Below are the code and all the weights of a small trained network. Each question names an input and a class and asks about switching units off, where a switched-off unit gives its printed mean instead of its output.

import numpy as np


def w(rows, s, z=0):
    codes = np.array(rows[::2]) - 128.0
    scale = np.full(codes.shape[1], s)
    scale[-1] = z or s
    return codes * scale


def f(y):
    return y / 2 * (1 + np.tanh(0.7978845608 * (y + 0.044715 * y**3)))


def log_softmax(a):
    a = a - a.max(-1, keepdims=True)
    return a - np.log(np.exp(a).sum(-1, keepdims=True))


def net(x, mask):
    res = np.array(x, float).reshape(1, 8) / 4 @ E
    y = f(res @ A[0][:, :-1].T + A[0][:, -1])
    res = res + np.where(mask, y, B[0][:, -1]) @ B[0][:, :-1]
    return log_softmax(res[-1] @ U[:, :-1].T + U[:, -1])


A, B = {}, {}
E = w([
[152,176,194,86,154,161,157,157],'x0',
[110,190,113,212,142,75,123,104],'x1',
[225,128,181,140,166,152,101,117],'x2',
[143,111,96,138,65,142,127,1],'x3',
[188,130,44,110,99,143,186,130],'x4',
[127,185,140,134,177,103,147,103],'x5',
[118,165,120,201,153,209,168,169],'x6',
[179,134,142,197,123,89,208,164],'x7',
],0.0092)
A[0] = w([
[117,60,114,13,120,171,153,121,127],'N0',
[214,183,223,197,94,122,193,69,158],'N1',
[186,159,117,98,187,138,157,137,148],'N2',
[127,153,99,76,168,74,80,77,168],'N3',
[138,136,141,121,140,154,140,134,200],'N4',
[51,165,131,154,117,105,81,80,154],'N5',
[120,141,97,98,107,178,170,86,172],'N6',
[160,140,94,106,143,205,157,53,133],'N7',
[79,161,143,114,48,100,102,114,136],'N8',
[132,89,137,86,48,125,177,135,122],'N9',
[159,131,136,192,109,188,57,76,192],'N10',
[216,117,2,172,139,121,168,41,150],'N11',
[98,173,156,144,114,93,115,54,188],'N12',
[214,127,161,137,147,119,188,101,137],'N13',
[145,103,78,156,102,149,155,103,132],'N14',
[107,141,133,93,174,84,148,109,109],'N15',
[78,144,220,35,93,224,98,149,134],'N16',
[120,153,154,237,116,112,68,130,142],'N17',
[143,60,137,104,33,128,161,116,119],'N18',
[110,76,126,10,104,162,157,146,142],'N19',
[136,110,102,168,39,126,168,171,123],'N20',
[210,153,139,167,182,80,138,96,178],'N21',
[184,98,154,73,142,150,177,149,147],'N22',
[99,121,117,207,38,129,130,101,78],'N23',
[63,135,212,164,133,84,110,233,252],'N24',
[171,95,55,197,59,83,132,155,148],'N25',
[89,158,170,118,109,140,156,210,212],'N26',
[185,100,58,164,57,115,134,129,168],'N27',
[146,201,94,79,81,197,158,60,169],'N28',
[127,95,177,105,128,142,95,146,109],'N29',
[120,170,80,87,153,42,80,113,181],'N30',
[148,156,84,129,131,192,109,63,159],'N31',
],0.0089,0.0044)
B[0] = w([
[156,97,164,109,103,155,59,112,202],'N0',
[73,163,228,193,20,171,84,96,226],'N1',
[87,134,207,161,102,108,121,91,167],'N2',
[63,51,109,124,107,66,201,102,184],'N3',
[111,167,109,146,92,162,151,83,156],'N4',
[110,81,196,198,74,133,121,79,200],'N5',
[102,212,115,124,33,212,124,129,171],'N6',
[63,213,76,87,138,168,218,206,175],'N7',
[99,168,207,181,117,57,116,89,168],'N8',
[181,160,175,165,160,185,72,115,166],'N9',
[133,153,93,129,142,212,155,65,196],'N10',
[195,183,69,111,181,155,175,109,229],'N11',
[71,126,222,185,50,110,112,128,197],'N12',
[96,182,221,198,57,162,69,211,184],'N13',
[192,137,85,126,125,150,103,85,165],'N14',
[103,26,142,120,160,70,158,134,144],'N15',
[243,102,129,149,174,137,87,74,222],'N16',
[165,161,132,184,91,170,96,128,195],'N17',
[151,150,92,136,80,122,65,127,178],'N18',
[226,99,214,150,111,161,43,109,203],'N19',
[182,85,91,173,155,125,133,90,171],'N20',
[73,164,216,149,68,192,145,146,199],'N21',
[108,58,204,149,92,147,57,71,182],'N22',
[158,132,149,133,122,140,63,109,174],'N23',
[130,129,69,185,103,171,246,62,254],'N24',
[235,147,72,151,215,120,181,61,197],'N25',
[123,120,79,181,146,142,219,53,200],'N26',
[172,162,108,112,181,206,160,97,194],'N27',
[65,217,146,152,96,188,235,146,192],'N28',
[184,106,124,94,243,110,147,134,161],'N29',
[38,64,107,105,115,69,254,106,187],'N30',
[128,216,77,124,121,130,182,129,176],'N31',
],0.0056,0.0097)
U = w([
[112,164,72,114,177,152,206,132,192],'0',
[11,104,180,144,97,72,183,91,131],'1',
[169,133,151,157,170,147,105,84,206],'2',
[117,194,129,128,179,63,66,172,11],'3',
[81,170,205,158,2,170,88,142,156],'4',
[140,66,188,87,171,127,71,126,5],'5',
],0.0092,0.0031)

Each question gives the input, the list of numbers given to net, and the class t.
The units are the neurons (one row each of A and B). Each row of codes is followed by its name. A weight is (code - 128) times the scale printed after its matrix; where a second scale follows, it is the last column's (A, B and U).
mask holds one flag per neuron, in row order. A switched-off neuron (its flag False) gives its mean, the last column of its row in B, instead of its output. The means were averaged over made-up inputs and are rounded, as every weight is.
A unit's drop is (log p(t) with every unit on - log p(t) with that unit switched off) / (log p(t) with every unit on - log p(t) with every unit switched off).
The circuit of an input: a set's keep is (log p(t) with only the set's units on - log p(t) with every unit switched off) / (log p(t) with every unit on - log p(t) with every unit switched off). Starting from the 12 units with the biggest drops (on a tie, the unit counted first), units are removed one at a time, each time the one whose removal leaves the highest keep (on an exact tie, the one counted first), for as long as the keep stays at least 0.8.
units of the circuit, in order: the units of the circuit, biggest drop first
most important unit: the unit with the biggest drop
top k neurons: the k neurons with the biggest drops, biggest first
drop of u: that unit's drop, to one decimal
input [-4,7,6,-5,0,-2,2,-6], class 0: most important unit	N1
input [-3,6,-8,5,7,6,-7,-1], class 0: top 4 neurons	(N11; N25; N27; N1)
input [7,3,-1,-8,-5,1,2,-7], class 2: top 3 neurons	(N16; N7; N28)
input [2,-5,-4,2,-8,7,7,1], class 2: top 2 neurons	(N16; N30)
input [-7,7,-1,8,0,8,7,3], class 4: top 2 neurons	(N1; N12)
input [5,1,-2,-8,3,4,3,8], class 1: top 2 neurons	(N26; N24)
input [2,-6,-7,2,8,2,-4,3], class 2: top 3 neurons	(N19; N1; N9)
input [-2,3,8,-8,-2,6,-4,3], class 4: top 3 neurons	(N21; N13; N1)
input [1,-1,-4,-3,-8,3,1,3], class 1: top 2 neurons	(N11; N25)
input [-2,3,-8,6,-4,-5,1,3], class 2: top 2 neurons	(N25; N1)
input [-4,8,5,-5,2,5,-3,3], class 4: top 4 neurons	(N21; N1; N17; N13)
input [-7,0,1,2,2,2,-6,-4], class 1: drop of N16	0.1
input [0,-2,0,-3,-3,5,1,-7], class 5: drop of N16	0.3
input [-8,-4,-5,4,4,-3,3,8], class 0: units of the circuit, in order	(N11)
input [4,0,-1,0,3,-6,6,2], class 0: drop of N24	-0.1
